Here is a tiny trained network, its code and every weight. The questions are about switching its units off for an input and a class, where a switched-off unit gives its printed mean instead of its output.

import numpy as np


def w(rows, s, z=0):
    codes = np.array(rows[::2]) - 128.0
    scale = np.full(codes.shape[1], s)
    scale[-1] = z or s
    return codes * scale


def f(y):
    return np.maximum(y, 0)


def log_softmax(a):
    a = a - a.max(-1, keepdims=True)
    return a - np.log(np.exp(a).sum(-1, keepdims=True))


def net(x, mask):
    res = np.array(x, float).reshape(1, 4) / 4 @ E
    y = f(res @ A[0][:, :-1].T + A[0][:, -1])
    res = res + np.where(mask, y, B[0][:, -1]) @ B[0][:, :-1]
    return log_softmax(res[-1] @ U[:, :-1].T + U[:, -1])


A, B = {}, {}
E = w([
[20,44,109,202,93,95,180,139,231,121],'x0',
[25,194,47,117,98,156,89,245,74,86],'x1',
[108,59,148,2,134,116,79,126,176,40],'x2',
[122,87,218,81,73,206,158,210,133,205],'x3',
],0.0097)
A[0] = w([
[125,90,202,94,18,218,165,190,129,205,36],'N1',
[62,155,75,136,122,146,83,212,83,101,66],'N2',
[137,85,152,6,140,94,38,122,189,33,46],'N3',
[182,147,140,118,114,150,120,120,79,103,59],'N4',
[135,150,41,173,183,36,86,76,131,91,13],'N5',
[81,87,135,187,113,119,154,140,172,117,45],'N6',
[82,169,94,116,74,173,64,198,96,78,172],'N7',
[121,92,141,78,115,96,97,133,134,97,47],'N8',
[221,193,180,80,154,140,83,120,46,131,63],'N9',
[110,137,100,105,125,105,124,184,101,122,75],'N10',
[127,161,83,151,191,82,86,73,131,72,169],'N11',
[119,138,61,151,164,127,104,94,148,110,62],'N12',
[201,85,192,116,168,127,145,49,163,161,181],'N13',
[124,157,134,217,131,106,182,129,94,173,60],'N14',
[191,89,196,152,157,85,157,69,164,143,39],'N15',
[117,168,46,166,169,31,103,53,130,70,73],'N16',
[110,136,128,203,141,143,133,124,86,174,39],'N17',
[39,159,81,105,83,138,112,183,67,124,60],'N18',
[155,172,130,200,121,135,163,124,73,180,51],'N19',
[121,160,129,172,125,124,140,118,109,175,251],'N20',
[171,93,167,121,143,93,151,64,173,167,45],'N21',
[225,188,140,73,174,189,62,124,48,134,86],'N22',
[119,108,178,110,116,191,149,175,151,186,39],'N23',
[94,171,50,110,122,174,134,148,130,105,76],'N24',
[192,184,78,226,133,141,184,137,106,191,81],'N25',
[205,111,167,125,146,131,174,59,168,145,54],'N26',
[69,160,112,117,122,142,91,180,114,119,69],'N27',
[36,53,116,215,82,86,199,137,251,123,71],'N28',
[109,49,131,1,169,111,66,120,177,62,104],'N29',
[180,107,156,136,106,114,141,113,152,141,77],'N30',
[123,123,203,76,114,206,157,198,142,187,168],'N31',
],0.01,0.011)
B[0] = w([
[244,118,151,101,77,62,129,172,145,140,215],'N1',
[123,196,126,180,130,126,173,65,128,177,190],'N2',
[95,86,131,118,25,221,145,166,142,163,222],'N3',
[124,102,83,130,124,120,128,120,113,150,154],'N4',
[213,123,135,81,100,85,153,138,150,185,175],'N5',
[121,112,57,113,139,117,111,114,102,159,159],'N6',
[103,175,138,189,181,121,161,71,153,94,225],'N7',
[165,116,117,132,60,183,131,130,116,166,152],'N8',
[109,88,27,92,157,88,94,116,56,137,219],'N9',
[126,157,122,155,121,140,139,89,141,151,150],'N10',
[170,127,170,103,149,86,105,172,185,69,205],'N11',
[170,120,126,101,123,113,136,122,145,131,148],'N12',
[88,197,143,209,175,120,154,86,142,88,252],'N13',
[109,103,142,99,38,197,141,155,122,163,169],'N14',
[114,183,127,179,114,120,188,49,133,187,192],'N15',
[227,122,174,98,98,78,121,182,153,153,196],'N16',
[147,99,131,116,65,189,136,117,118,179,151],'N17',
[152,176,107,187,132,136,184,75,132,147,185],'N18',
[118,101,113,99,59,205,138,129,146,161,174],'N19',
[72,121,157,125,155,175,92,179,181,6,214],'N20',
[139,192,114,188,119,140,184,87,112,145,182],'N21',
[101,68,44,101,181,97,102,128,48,131,234],'N22',
[217,139,124,89,109,95,148,149,156,159,170],'N23',
[132,146,146,153,126,124,190,78,116,144,162],'N24',
[91,63,139,115,48,210,136,150,162,139,197],'N25',
[122,175,131,179,127,124,197,80,117,144,192],'N26',
[130,161,140,190,110,120,165,88,114,148,165],'N27',
[100,68,2,67,204,84,76,113,2,123,226],'N28',
[93,94,143,127,93,213,118,141,155,124,235],'N29',
[141,134,140,157,142,133,131,84,134,122,158],'N30',
[169,120,151,101,151,68,112,160,188,72,237],'N31',
],0.01,0.017)
U = w([
[122,185,125,211,135,120,178,60,149,132,109],'0',
[110,87,51,111,153,96,117,119,57,132,113],'1',
[230,124,155,119,107,69,141,161,184,132,112],'2',
[92,92,132,137,61,231,143,142,163,136,110],'3',
[2,146,199,166,232,111,66,177,221,57,253],'4',
[102,151,199,112,115,123,108,123,83,188,103],'5',
[115,148,197,150,97,105,89,128,72,175,104],'6',
[92,169,191,125,99,104,98,132,75,154,102],'7',
],0.012,0.017)

Each question gives the input, the list of numbers given to net, and the class t.
The units are the neurons (one row each of A and B). Each row of codes is followed by its name. A weight is (code - 128) times the scale printed after its matrix; where a second scale follows, it is the last column's (A, B and U).
mask holds one flag per neuron, in row order. A switched-off neuron (its flag False) gives its mean, the last column of its row in B, instead of its output. The means were averaged over made-up inputs and are rounded, as every weight is.
A unit's drop is (log p(t) with every unit on - log p(t) with that unit switched off) / (log p(t) with every unit on - log p(t) with every unit switched off).
The circuit of an input: a set's keep is (log p(t) with only the set's units on - log p(t) with every unit switched off) / (log p(t) with every unit on - log p(t) with every unit switched off). Starting from the 12 units with the biggest drops (on a tie, the unit counted first), units are removed one at a time, each time the one whose removal leaves the highest keep (on an exact tie, the one counted first), for as long as the keep stays at least 0.8.
circuit, biggest first: the units of the circuit, biggest drop first
most important unit: the unit with the biggest drop
k most important neurons: the k neurons with the biggest drops, biggest first
drop when u is switched off: that unit's drop, to one decimal
input [4,-3,-3,4], class 1: circuit, biggest first => [N28]
input [-3,-3,7,-6], class 3: 4 most important neurons => [N3; N29; N1; N31]
input [-4,0,-3,6], class 2: 2 most important neurons => [N28; N1]
input [-5,-5,2,5], class 0: 4 most important neurons => [N28; N13; N26; N15]
input [6,-8,8,2], class 0: 2 most important neurons => [N13; N15]
input [0,-3,7,-7], class 2: 4 most important neurons => [N16; N11; N5; N25]
input [2,-6,-7,-7], class 2: 2 most important neurons => [N16; N5]
input [-3,8,8,0], class 0: 3 most important neurons => [N7; N2; N18]
input [-2,-5,1,5], class 0: 2 most important neurons => [N13; N16]
input [3,-1,-7,-6], class 3: 4 most important neurons => [N25; N14; N1; N31]
input [7,-6,0,1], class 1: 2 most important neurons => [N28; N7]
input [-8,-5,-8,-6], class 1: 4 most important neurons => [N9; N22; N3; N29]
input [-2,-1,4,2], class 3: 4 most important neurons => [N20; N3; N11; N7]
input [-5,3,7,-1], class 3: circuit, biggest first => [N3]
input [5,-4,3,-2], class 1: 2 most important neurons => [N28; N7]
input [-6,-4,7,-6], class 3: 2 most important neurons => [N3; N29]
input [-8,-8,3,3], class 0: drop when N26 is switched off => 1.2
input [-3,-1,6,1], class 3: drop when N25 is switched off => 0.0
input [5,5,0,-6], class 2: drop when N16 is switched off => 1.0
input [-1,1,-3,-1], class 4: most important unit => N3
input [3,-1,-1,-2], class 4: drop when N9 is switched off => 0.3
